Below are the code and all the weights of a small trained network. Each question names an input and a class and asks about switching units off, where a switched-off unit gives its printed mean instead of its output.

import numpy as np


def w(rows, s, z=0):
    codes = np.array(rows[::2]) - 128.0
    scale = np.full(codes.shape[1], s)
    scale[-1] = z or s
    return codes * scale


def f(y):
    return y / 2 * (1 + np.tanh(0.7978845608 * (y + 0.044715 * y**3)))


def log_softmax(a):
    a = a - a.max(-1, keepdims=True)
    return a - np.log(np.exp(a).sum(-1, keepdims=True))


def net(x, mask):
    res = np.array(x, float).reshape(1, 4) / 4 @ E
    y = f(res @ A[0][:, :-1].T + A[0][:, -1])
    res = res + np.where(mask, y, B[0][:, -1]) @ B[0][:, :-1]
    return log_softmax(res[-1] @ U[:, :-1].T + U[:, -1])


A, B = {}, {}
E = w([
[129,97,225,55,81,209,212],'x0',
[48,190,82,205,28,255,120],'x1',
[147,122,137,185,134,124,165],'x2',
[119,7,125,178,201,200,32],'x3',
],0.0072)
A[0] = w([
[113,172,54,181,140,80,97,80],'n0',
[13,166,102,153,72,148,163,131],'n1',
[133,199,155,128,109,96,138,75],'n2',
[117,141,55,199,183,87,117,93],'n3',
[73,35,132,124,174,148,103,101],'n4',
[235,111,198,117,87,208,162,97],'n5',
[91,129,103,188,96,190,102,182],'n6',
[79,84,184,82,177,208,205,97],'n7',
[111,58,160,49,166,80,140,254],'n8',
[44,181,104,105,127,47,254,90],'n9',
[107,158,188,94,117,165,167,154],'n10',
[59,14,128,155,160,147,123,91],'n11',
[105,153,131,189,98,188,124,81],'n12',
[199,83,138,154,141,27,183,135],'n13',
[144,50,107,192,147,165,144,148],'n14',
],0.01,0.0088)
B[0] = w([
[174,103,80,54,181,134,61,171],'n0',
[99,32,130,119,119,27,98,205],'n1',
[163,159,185,65,113,113,40,145],'n2',
[172,155,100,73,217,137,97,172],'n3',
[83,172,208,135,104,97,59,165],'n4',
[159,138,17,40,150,161,56,187],'n5',
[31,80,132,147,119,62,148,212],'n6',
[158,158,81,44,244,158,84,191],'n7',
[47,106,104,170,81,54,177,246],'n8',
[71,196,204,133,146,67,2,191],'n9',
[62,127,87,133,163,56,96,195],'n10',
[91,189,182,122,106,89,25,165],'n11',
[149,95,176,79,143,12,127,168],'n12',
[102,59,114,149,114,25,110,196],'n13',
[98,182,136,162,110,108,115,169],'n14',
],0.0086,0.012)
U = w([
[110,194,216,104,97,104,76,103],'0',
[147,104,34,55,179,121,98,114],'1',
[97,97,99,118,104,104,135,249],'2',
[113,10,134,105,93,78,133,58],'3',
[90,123,72,167,74,150,193,201],'4',
[200,168,110,112,87,187,146,99],'5',
[173,142,113,115,88,183,217,92],'6',
[194,132,166,106,60,160,153,95],'7',
],0.011)

Each question gives the input, the list of numbers given to net, and the class t.
The units are the neurons (one row each of A and B). Each row of codes is followed by its name. A weight is (code - 128) times the scale printed after its matrix; where a second scale follows, it is the last column's (A, B and U).
mask holds one flag per neuron, in row order. A switched-off neuron (its flag False) gives its mean, the last column of its row in B, instead of its output. The means were averaged over made-up inputs and are rounded, as every weight is.
A unit's drop is (log p(t) with every unit on - log p(t) with that unit switched off) / (log p(t) with every unit on - log p(t) with every unit switched off).
The circuit of an input: a set's keep is (log p(t) with only the set's units on - log p(t) with every unit switched off) / (log p(t) with every unit on - log p(t) with every unit switched off). Starting from the 12 units with the biggest drops (on a tie, the unit counted first), units are removed one at a time, each time the one whose removal leaves the highest keep (on an exact tie, the one counted first), for as long as the keep stays at least 0.8.
units of the circuit, in order: the units of the circuit, biggest drop first
unit that matters most: the unit with the biggest drop
top k neurons: the k neurons with the biggest drops, biggest first
drop when u is switched off: that unit's drop, to one decimal
input [-8,6,1,-5], class 1: units of the circuit, in order -> [n0]
input [-5,8,-3,4], class 3: units of the circuit, in order -> [n6; n1]
input [-7,-8,0,0], class 3: top 2 neurons -> [n13; n8]
input [5,-8,8,5], class 2: units of the circuit, in order -> [n1; n14]
input [-8,6,6,-4], class 1: top 2 neurons -> [n0; n3]
input [-4,-7,-8,6], class 2: top 3 neurons -> [n8; n9; n1]
input [-4,6,-2,-8], class 0: top 2 neurons -> [n9; n2]
input [-7,6,-6,-3], class 1: top 3 neurons -> [n0; n8; n3]
input [6,-5,-6,6], class 0: top 2 neurons -> [n4; n11]
input [4,7,3,0], class 3: top 2 neurons -> [n1; n12]
input [7,-7,5,0], class 1: top 3 neurons -> [n7; n5; n6]
input [7,7,4,2], class 1: top 2 neurons -> [n7; n5]
input [-7,7,3,0], class 1: top 2 neurons -> [n0; n3]
input [5,4,-4,8], class 0: top 2 neurons -> [n11; n4]
input [6,1,6,7], class 0: unit that matters most -> n11
input [-2,7,-5,-6], class 3: top 2 neurons -> [n1; n6]
input [6,8,3,2], class 3: top 4 neurons -> [n1; n6; n12; n3]
input [-8,7,2,-7], class 1: top 3 neurons -> [n0; n3; n8]
input [6,0,5,-1], class 1: units of the circuit, in order -> [n5; n7]
input [7,-3,4,2], class 1: units of the circuit, in order -> [n7]
input [-1,-4,3,-6], class 0: top 2 neurons -> [n9; n1]
input [1,2,-8,8], class 0: drop when n11 is switched off -> 0.1
input [-5,-6,5,-8], class 0: drop when n10 is switched off -> 0.0
input [2,3,0,4], class 0: drop when n8 is switched off -> 0.5
input [-1,0,7,-8], class 0: drop when n9 is switched off -> 0.4
